Below are the code and all the weights of a small trained network. Each question names an input and a class and asks about switching units off, where a switched-off unit gives its printed mean instead of its output.

import numpy as np


def w(rows, s, z=0):
    codes = np.array(rows[::2]) - 128.0
    scale = np.full(codes.shape[1], s)
    scale[-1] = z or s
    return codes * scale


def norm(h):
    return h / np.sqrt((h * h).mean(-1, keepdims=True) + 1e-5)


def f(y):
    return y / 2 * (1 + np.tanh(0.7978845608 * (y + 0.044715 * y**3)))


def log_softmax(a):
    a = a - a.max(-1, keepdims=True)
    return a - np.log(np.exp(a).sum(-1, keepdims=True))


def net(x, mask):
    res = np.array(x, float).reshape(1, 7) / 4 @ E
    u = 0
    for l in range(4):
        y = f(norm(res) @ A[l][:, :-1].T + A[l][:, -1])
        res = res + np.where(mask[u : u + 5], y, B[l][:, -1]) @ B[l][:, :-1]
        u += 5
    return log_softmax(norm(res)[-1] @ U[:, :-1].T + U[:, -1])


A, B = {}, {}
E = w([
[126,126,130,128,121,131,130],'x0',
[187,117,201,251,109,69,162],'x1',
[126,129,128,129,128,128,129],'x2',
[125,128,129,129,126,128,128],'x3',
[126,127,129,128,126,129,127],'x4',
[195,177,110,210,82,130,32],'x5',
[116,82,95,209,163,185,131],'x6',
],0.011)
A[0] = w([
[115,228,76,81,87,154,19,112],'L0N0',
[47,129,23,6,156,209,135,151],'L0N1',
[161,138,2,146,144,230,80,92],'L0N2',
[74,234,77,88,84,176,56,84],'L0N3',
[118,171,53,156,95,244,8,1],'L0N4',
],0.0075,0.0076)
B[0] = w([
[190,62,74,60,98,87,243,193],'L0N0',
[209,218,167,250,79,148,81,254],'L0N1',
[32,157,159,112,200,171,148,174],'L0N2',
[132,32,39,58,114,110,187,174],'L0N3',
[20,160,25,138,161,182,223,161],'L0N4',
],0.011,0.0098)
A[1] = w([
[76,74,203,88,118,51,117,19],'L1N0',
[143,124,177,138,164,94,178,2],'L1N1',
[125,113,175,139,148,66,124,74],'L1N2',
[123,5,122,146,141,137,177,124],'L1N3',
[177,194,173,82,67,48,165,94],'L1N4',
],0.012,0.0052)
B[1] = w([
[131,100,41,117,137,252,167,142],'L1N0',
[111,111,143,79,181,165,181,141],'L1N1',
[108,116,26,143,213,172,196,149],'L1N2',
[109,154,208,147,156,78,171,184],'L1N3',
[46,194,47,141,124,119,114,254],'L1N4',
],0.014,0.0079)
A[2] = w([
[214,62,94,10,94,84,142,1],'L2N0',
[151,176,129,215,66,136,122,135],'L2N1',
[188,92,175,198,139,214,94,181],'L2N2',
[165,203,204,140,116,69,109,10],'L2N3',
[154,92,232,54,172,128,149,227],'L2N4',
],0.011,0.0033)
B[2] = w([
[171,46,131,117,89,85,218,157],'L2N0',
[115,110,172,90,148,143,59,255],'L2N1',
[234,72,144,114,63,206,117,210],'L2N2',
[97,166,8,144,198,148,177,161],'L2N3',
[145,113,149,167,82,71,151,143],'L2N4',
],0.015,0.0093)
A[3] = w([
[105,224,112,128,37,158,88,48],'L3N0',
[188,75,106,117,102,26,189,131],'L3N1',
[154,202,97,188,127,17,19,148],'L3N2',
[63,112,183,58,107,137,183,94],'L3N3',
[11,88,105,144,124,95,183,3],'L3N4',
],0.012,0.004)
B[3] = w([
[96,112,183,109,183,48,90,249],'L3N0',
[164,85,169,97,90,52,112,218],'L3N1',
[51,180,154,7,130,88,36,253],'L3N2',
[110,120,94,109,124,159,13,149],'L3N3',
[145,146,92,167,133,186,62,196],'L3N4',
],0.015,0.0067)
U = w([
[42,228,139,7,155,56,2,130],'0',
[25,191,31,178,221,224,186,186],'1',
[208,112,197,188,91,235,30,194],'2',
[181,61,213,205,138,45,230,2],'3',
[195,54,43,10,20,51,175,99],'4',
],0.021,0.0063)

Each question gives the input, the list of numbers given to net, and the class t.
The units are the neurons (one row each of A and B). Each row of codes is followed by its name. A weight is (code - 128) times the scale printed after its matrix; where a second scale follows, it is the last column's (A, B and U).
mask holds one flag per neuron, layer by layer. A switched-off neuron (its flag False) gives its mean, the last column of its row in B, instead of its output. The means were averaged over made-up inputs and are rounded, as every weight is.
A unit's drop is (log p(t) with every unit on - log p(t) with that unit switched off) / (log p(t) with every unit on - log p(t) with every unit switched off).
The circuit of an input: a set's keep is (log p(t) with only the set's units on - log p(t) with every unit switched off) / (log p(t) with every unit on - log p(t) with every unit switched off). Starting from the 12 units with the biggest drops (on a tie, the unit counted first), units are removed one at a time, each time the one whose removal leaves the highest keep (on an exact tie, the one counted first), for as long as the keep stays at least 0.8.
circuit, biggest first: the units of the circuit, biggest drop first
unit that matters most: the unit with the biggest drop
top k neurons: the k neurons with the biggest drops, biggest first
k most important neurons of layer l: the k neurons of layer l with the biggest drops, biggest first
drop when u is switched off: that unit's drop, to one decimal
input [-5,5,-4,4,2,-1,7], class 3: unit that matters most -> L0N1
input [1,-5,7,-3,-2,8,2], class 1: top 2 neurons -> [L0N4 L0N2]
input [-8,0,-8,7,6,2,0], class 4: top 3 neurons -> [L0N1 L0N0 L1N4]
input [7,-3,2,-3,7,-8,2], class 2: circuit, biggest first -> [L0N1 L1N4]
input [0,0,2,8,7,-7,6], class 2: 2 most important neurons of layer 0 -> [L0N1 L0N0]
input [5,2,1,1,2,-8,2], class 3: top 2 neurons -> [L2N4 L1N4]
input [4,-1,-1,-7,7,3,-8], class 4: top 2 neurons -> [L0N0 L0N1]
input [-5,8,-3,8,4,-6,0], class 1: top 2 neurons -> [L1N2 L1N0]
input [-2,-8,-8,-6,0,1,1], class 1: 2 most important neurons of layer 3 -> [L3N1 L3N2]
input [0,-8,-5,0,-7,0,3], class 2: top 3 neurons -> [L1N4 L0N1 L3N2]
input [-8,-7,4,-5,-5,5,-8], class 4: top 2 neurons -> [L0N0 L0N3]
input [-3,1,-6,-7,-4,-6,-8], class 1: top 2 neurons -> [L1N0 L0N1]
input [8,-6,2,4,-2,-4,1], class 2: top 3 neurons -> [L0N1 L1N4 L2N2]
input [4,8,-8,1,3,6,-1], class 0: circuit, biggest first -> [L3N2]
input [-4,1,2,-1,3,-7,8], class 3: top 2 neurons -> [L1N4 L1N3]
input [-4,4,7,6,8,0,2], class 3: top 2 neurons -> [L1N4 L0N1]
input [-7,0,5,-1,3,1,-4], class 4: top 2 neurons -> [L0N1 L0N0]
input [6,-1,6,-2,-4,8,-5], class 4: drop when L0N1 is switched off -> 0.2
input [-2,0,-2,5,-7,3,-3], class 4: drop when L0N0 is switched off -> 0.8
input [-3,-5,-3,6,2,-2,6], class 2: circuit, biggest first -> [L0N1]
input [-6,7,-1,-1,0,7,-5], class 0: drop when L1N4 is switched off -> 0.0
